Below are the code and all the weights of a small trained network. Each question names an input and a class and asks about switching units off, where a switched-off unit gives its printed mean instead of its output.

import numpy as np


def w(rows, s, z=0):
    codes = np.array(rows[::2]) - 128.0
    scale = np.full(codes.shape[1], s)
    scale[-1] = z or s
    return codes * scale


def f(y):
    return np.maximum(y, 0)


def log_softmax(a):
    a = a - a.max(-1, keepdims=True)
    return a - np.log(np.exp(a).sum(-1, keepdims=True))


def net(x, mask):
    res = np.array(x, float).reshape(1, 5) / 4 @ E
    y = f(res @ A[0][:, :-1].T + A[0][:, -1])
    res = res + np.where(mask, y, B[0][:, -1]) @ B[0][:, :-1]
    return log_softmax(res[-1] @ U[:, :-1].T + U[:, -1])


A, B = {}, {}
E = w([
[207,42,136],'x0',
[94,147,125],'x1',
[190,190,142],'x2',
[139,84,249],'x3',
[192,164,106],'x4',
],0.013)
A[0] = w([
[136,78,136,47],'n1',
[128,106,166,244],'n2',
[177,3,108,210],'n3',
[201,159,193,88],'n4',
[74,147,212,212],'n5',
[146,123,43,249],'n6',
[131,157,62,2],'n7',
[104,125,152,172],'n8',
],0.02,0.0025)
B[0] = w([
[121,69,76,170],'n1',
[168,82,145,185],'n2',
[62,25,107,253],'n3',
[245,89,127,212],'n4',
[121,175,221,215],'n5',
[96,130,27,206],'n6',
[73,172,116,188],'n7',
[90,155,163,160],'n8',
],0.012,0.019)
U = w([
[101,164,237,74],'0',
[42,5,110,47],'1',
[225,109,172,149],'2',
[54,134,174,58],'3',
[59,205,29,253],'4',
],0.013,0.0059)

Each question gives the input, the list of numbers given to net, and the class t.
The units are the neurons (one row each of A and B). Each row of codes is followed by its name. A weight is (code - 128) times the scale printed after its matrix; where a second scale follows, it is the last column's (A, B and U).
mask holds one flag per neuron, in row order. A switched-off neuron (its flag False) gives its mean, the last column of its row in B, instead of its output. The means were averaged over made-up inputs and are rounded, as every weight is.
A unit's drop is (log p(t) with every unit on - log p(t) with that unit switched off) / (log p(t) with every unit on - log p(t) with every unit switched off).
The circuit of an input: a set's keep is (log p(t) with only the set's units on - log p(t) with every unit switched off) / (log p(t) with every unit on - log p(t) with every unit switched off). Starting from all 8 units, units are removed one at a time, each time the one whose removal leaves the highest keep (on an exact tie, the one counted first), for as long as the keep stays at least 0.8.
units of the circuit, in order: the units of the circuit, biggest drop first
k most important neurons: the k neurons with the biggest drops, biggest first
drop when u is switched off: that unit's drop, to one decimal
input [-4,-1,-1,2,8], class 2: units of the circuit, in order : n3
input [-4,7,7,-1,-4], class 0: units of the circuit, in order : n6, n3
input [-8,2,-7,-2,-4], class 0: units of the circuit, in order : n5, n3
input [-5,6,6,1,7], class 2: 2 most important neurons : n4, n6
input [-4,-6,-3,3,3], class 0: 2 most important neurons : n3, n4
input [2,-5,0,5,4], class 2: 2 most important neurons : n4, n6
input [-4,-4,-5,1,0], class 0: 2 most important neurons : n3, n6
input [-5,4,4,1,3], class 0: 2 most important neurons : n6, n3
input [-2,-3,-4,5,-6], class 0: drop when n5 is switched off : 0.7
input [-4,-4,7,-3,-6], class 4: drop when n3 is switched off : 0.1
input [2,-1,7,-5,-3], class 4: drop when n6 is switched off : 0.0
